Below is a small trained network, with its code and all its weights. Each question gives an input and a target symbol and asks what happens when units are switched off, that is, made to give their printed mean instead of their output.

import numpy as np


def w(rows, s, z=0):
    codes = np.array(rows[::2]) - 128.0
    scale = np.full(codes.shape[1], s)
    scale[-1] = z or s
    return codes * scale


def f(y):
    return np.maximum(y, 0)


def softmax(a):
    e = np.exp(a - a.max(-1, keepdims=True))
    return e / e.sum(-1, keepdims=True)


def log_softmax(a):
    a = a - a.max(-1, keepdims=True)
    return a - np.log(np.exp(a).sum(-1, keepdims=True))


def net(x, mask):
    ids = ['αβεζθλπστφψω'.index(c) for c in x.split()]
    T = len(ids)
    res = E[ids] + P[:T]
    u = 0
    for l in range(2):
        q, k, v = (res @ M[l].T for M in (Q, K, V))
        z = softmax(np.where(np.tri(T) > 0, q @ k.T / 2**0.5, -1e9)) @ v
        res = res + np.where(mask[u], z, O[l][:, -1]) @ O[l][:, :-1]
        u += 1
        y = f(res @ A[l][:, :-1].T + A[l][:, -1])
        res = res + np.where(mask[u : u + 4], y, B[l][:, -1]) @ B[l][:, :-1]
        u += 4
    return log_softmax(res[-1] @ U[:, :-1].T + U[:, -1])


Q, K, V, O, A, B = {}, {}, {}, {}, {}, {}
E = w([
[125,110,174],'α',
[120,2,116],'β',
[136,146,201],'ε',
[135,135,94],'ζ',
[127,125,181],'θ',
[145,121,84],'λ',
[123,33,136],'π',
[132,45,145],'σ',
[194,117,124],'τ',
[107,163,92],'φ',
[57,154,145],'ψ',
[38,108,154],'ω',
],0.021)
P = w([
[243,159,127],'0',
[195,132,254],'1',
[148,81,202],'2',
[141,86,169],'3',
[145,118,203],'4',
[139,130,187],'5',
[149,129,193],'6',
[157,139,202],'7',
],0.0041)
Q[0] = w([
[3,129,81],'L0H0',
[114,62,245],'L0H0',
],0.0057)
K[0] = w([
[165,157,216],'L0H0',
[2,76,48],'L0H0',
],0.009)
V[0] = w([
[31,71,86],'L0H0',
[254,59,106],'L0H0',
],0.0074)
O[0] = w([
[133,94,84,247],'L0H0',
[222,254,192,250],'L0H0',
],0.007,0.0016)
A[0] = w([
[13,180,149,61],'L0N0',
[6,212,106,245],'L0N1',
[108,20,122,80],'L0N2',
[107,215,155,1],'L0N3',
],0.011,0.0038)
B[0] = w([
[94,26,104,203],'L0N0',
[227,76,84,255],'L0N1',
[117,231,186,252],'L0N2',
[95,2,37,152],'L0N3',
],0.0085,0.0054)
Q[1] = w([
[71,111,34],'L1H0',
[27,153,254],'L1H0',
],0.0061)
K[1] = w([
[98,111,166],'L1H0',
[110,249,105],'L1H0',
],0.012)
V[1] = w([
[42,255,174],'L1H0',
[208,185,221],'L1H0',
],0.0064)
O[1] = w([
[66,255,29,1],'L1H0',
[137,110,76,158],'L1H0',
],0.0093,0.0057)
A[1] = w([
[202,143,164,229],'L1N0',
[133,101,106,252],'L1N1',
[155,255,51,170],'L1N2',
[192,248,97,124],'L1N3',
],0.0091,0.0037)
B[1] = w([
[121,187,76,255],'L1N0',
[69,191,27,206],'L1N1',
[96,179,254,137],'L1N2',
[103,223,222,143],'L1N3',
],0.0093,0.0086)
U = w([
[157,92,246,44],'α',
[179,117,19,158],'β',
[84,150,106,142],'ε',
[193,174,117,89],'ζ',
[210,40,162,101],'θ',
[59,130,150,95],'λ',
[111,133,129,87],'π',
[64,166,86,139],'σ',
[75,176,111,136],'τ',
[76,167,142,143],'φ',
[91,81,90,255],'ψ',
[52,133,148,99],'ω',
],0.013,0.0069)

Each question gives the input, a string of symbols that net reads in full, and the target symbol t.
The units are the heads (2 rows each of Q, K, V and O) and the neurons (one row each of A and B). Each row of codes is followed by its name. A weight is (code - 128) times the scale printed after its matrix; where a second scale follows, it is the last column's (O, A, B and U).
mask holds one flag per unit, layer by layer, with each layer's heads first. A switched-off unit (its flag False) gives its mean, the last column of its rows in O or B, instead of its output. The means were averaged over made-up inputs and are rounded, as every weight is.
A unit's drop is (log p(t) with every unit on - log p(t) with that unit switched off) / (log p(t) with every unit on - log p(t) with every unit switched off).
The circuit of an input: a set's keep is (log p(t) with only the set's units on - log p(t) with every unit switched off) / (log p(t) with every unit on - log p(t) with every unit switched off). Starting from all 10 units, units are removed one at a time, each time the one whose removal leaves the highest keep (on an exact tie, the one counted first), for as long as the keep stays at least 0.8.
units of the circuit, in order: the units of the circuit, biggest drop first
top k neurons: the k neurons with the biggest drops, biggest first
k most important neurons of layer l: the k neurons of layer l with the biggest drops, biggest first
drop when u is switched off: that unit's drop, to one decimal
input σ ε π β π φ ψ, target θ: top 4 neurons : (L0N1; L0N0; L0N2; L0N3)
input σ σ λ τ τ, target ζ: units of the circuit, in order : (L0H0; L1N3)
input τ β φ, target β: 2 most important neurons of layer 0 : (L0N3; L0N1)
input φ π σ, target α: units of the circuit, in order : (L0N1; L0N2; L1H0)
input ψ π ω ψ, target ψ: units of the circuit, in order : (L0H0; L0N0)
input φ φ φ β, target α: units of the circuit, in order : (L0N2; L0N1; L1H0)
input ψ α ψ β λ ψ τ φ, target θ: units of the circuit, in order : (L1H0; L0N1)
input φ ω σ, target α: units of the circuit, in order : (L0N2; L0N1; L1H0)
input λ β ψ ψ ζ, target θ: units of the circuit, in order : (L1H0; L0N1; L0N0; L0N2)
input π φ β φ φ ω, target ψ: top 3 neurons : (L0N0; L0N1; L1N1)
input τ θ π ζ σ β ζ τ, target ζ: 2 most important neurons of layer 0 : (L0N0; L0N1)
input ζ β ε ζ α ψ φ ζ, target θ: top 3 neurons : (L0N2; L0N1; L0N0)
input α φ ψ, target θ: most important neuron of layer 0 : (L0N1)
input ψ φ φ β, target α: top 2 neurons : (L0N2; L1N1)
input π α φ ω ω π ψ, target ψ: 2 most important neurons of layer 0 : (L0N2; L0N0)
input ω φ φ τ φ λ π, target α: top 2 neurons : (L0N2; L1N1)
input σ α φ, target β: top 2 neurons : (L0N2; L0N1)
input λ θ ω, target ψ: most important neuron of layer 1 : (L1N0)
input ψ β τ τ ζ β ψ φ, target θ: drop when L0N2 is switched off : 0.2
